Below are the code and all the weights of a small trained network. Each question names an input and a class and asks about switching units off, where a switched-off unit gives its printed mean instead of its output.

import numpy as np


def w(rows, s, z=0):
    codes = np.array(rows[::2]) - 128.0
    scale = np.full(codes.shape[1], s)
    scale[-1] = z or s
    return codes * scale


def f(y):
    return np.maximum(y, 0)


def log_softmax(a):
    a = a - a.max(-1, keepdims=True)
    return a - np.log(np.exp(a).sum(-1, keepdims=True))


def net(x, mask):
    res = np.array(x, float).reshape(1, 5) / 4 @ E
    y = f(res @ A[0][:, :-1].T + A[0][:, -1])
    res = res + np.where(mask, y, B[0][:, -1]) @ B[0][:, :-1]
    return log_softmax(res[-1] @ U[:, :-1].T + U[:, -1])


A, B = {}, {}
E = w([
[148,114,169,214,191,150,127,161],'x0',
[187,29,196,183,77,147,90,140],'x1',
[93,107,106,166,69,10,125,122],'x2',
[18,157,21,247,89,216,180,105],'x3',
[186,119,135,228,179,123,34,2],'x4',
],0.0088)
A[0] = w([
[147,139,141,100,51,76,59,69,119],'neuron 1',
[183,115,199,108,249,141,137,92,223],'neuron 2',
[15,179,104,103,104,140,178,101,151],'neuron 3',
[181,97,168,25,46,122,65,68,181],'neuron 4',
[71,173,51,108,30,58,165,162,235],'neuron 5',
[173,81,203,202,161,45,171,206,175],'neuron 6',
[122,138,70,169,116,228,88,99,234],'neuron 7',
[169,102,110,123,71,166,170,221,254],'neuron 8',
[119,85,126,214,139,156,129,126,110],'neuron 9',
[122,110,228,112,246,189,151,170,199],'neuron 10',
[54,121,121,95,45,123,149,143,139],'neuron 11',
[151,131,92,2,190,183,122,148,177],'neuron 12',
[166,101,139,91,90,89,73,82,19],'neuron 13',
[222,137,172,38,173,125,169,97,143],'neuron 14',
[87,126,138,67,131,66,55,152,212],'neuron 15',
[91,153,113,203,184,159,86,34,223],'neuron 16',
[162,119,151,108,146,200,160,123,148],'neuron 17',
[185,119,172,126,58,23,77,130,170],'neuron 18',
],0.0094,0.0035)
B[0] = w([
[83,69,125,112,180,38,136,51,197],'neuron 1',
[231,208,164,163,44,140,34,113,242],'neuron 2',
[78,216,166,129,208,148,204,116,218],'neuron 3',
[146,35,99,41,142,138,87,111,237],'neuron 4',
[2,128,148,91,198,85,227,171,248],'neuron 5',
[183,93,172,205,40,56,129,170,231],'neuron 6',
[98,105,89,197,99,225,158,82,218],'neuron 7',
[106,85,113,97,89,161,150,205,217],'neuron 8',
[112,111,61,227,158,149,167,146,195],'neuron 9',
[218,232,218,146,43,191,157,154,228],'neuron 10',
[55,119,164,108,151,131,205,176,204],'neuron 11',
[141,216,82,18,106,174,92,127,222],'neuron 12',
[123,89,118,124,168,58,63,61,185],'neuron 13',
[228,203,107,10,118,130,17,120,231],'neuron 14',
[95,98,179,103,169,36,130,126,203],'neuron 15',
[121,174,53,231,97,105,78,38,235],'neuron 16',
[155,66,83,132,65,240,100,207,178],'neuron 17',
[84,23,183,101,112,53,114,97,244],'neuron 18',
],0.0075,0.012)
U = w([
[165,88,131,77,53,255,145,195,88],'0',
[203,162,251,134,95,95,90,151,41],'1',
[131,11,134,50,156,50,55,59,106],'2',
[39,200,114,65,200,111,228,123,214],'3',
[101,64,151,153,107,90,154,177,156],'4',
[122,151,36,232,143,156,74,31,209],'5',
[190,189,103,34,137,172,51,120,118],'6',
[137,137,115,184,197,167,150,164,3],'7',
],0.0091,0.0048)

Each question gives the input, the list of numbers given to net, and the class t.
The units are the neurons (one row each of A and B). Each row of codes is followed by its name. A weight is (code - 128) times the scale printed after its matrix; where a second scale follows, it is the last column's (A, B and U).
mask holds one flag per neuron, in row order. A switched-off neuron (its flag False) gives its mean, the last column of its row in B, instead of its output. The means were averaged over made-up inputs and are rounded, as every weight is.
A unit's drop is (log p(t) with every unit on - log p(t) with that unit switched off) / (log p(t) with every unit on - log p(t) with every unit switched off).
The circuit of an input: a set's keep is (log p(t) with only the set's units on - log p(t) with every unit switched off) / (log p(t) with every unit on - log p(t) with every unit switched off). Starting from the 12 units with the biggest drops (on a tie, the unit counted first), units are removed one at a time, each time the one whose removal leaves the highest keep (on an exact tie, the one counted first), for as long as the keep stays at least 0.8.
circuit, biggest first: the units of the circuit, biggest drop first
top k neurons: the k neurons with the biggest drops, biggest first
drop of u: that unit's drop, to one decimal
input [-7,6,-4,-5,-7], class 2: top 4 neurons	[neuron 4; neuron 15; neuron 18; neuron 2]
input [3,1,-4,-8,-6], class 6: circuit, biggest first	[neuron 14]
input [-3,7,3,1,-8], class 3: top 3 neurons	[neuron 5; neuron 11; neuron 2]
input [-3,4,0,-2,-6], class 2: top 2 neurons	[neuron 10; neuron 4]
input [5,4,-8,-6,-5], class 6: top 4 neurons	[neuron 14; neuron 12; neuron 2; neuron 7]
input [1,2,-7,-5,8], class 6: top 2 neurons	[neuron 14; neuron 4]
input [5,7,3,4,-1], class 5: top 3 neurons	[neuron 5; neuron 9; neuron 18]
input [3,-1,1,-1,-6], class 3: drop of neuron 4	0.0
input [-2,2,-4,-7,-8], class 6: drop of neuron 14	1.5
input [-5,-6,3,-1,3], class 3: drop of neuron 13	0.0
input [-8,0,-8,4,-4], class 3: drop of neuron 3	0.3
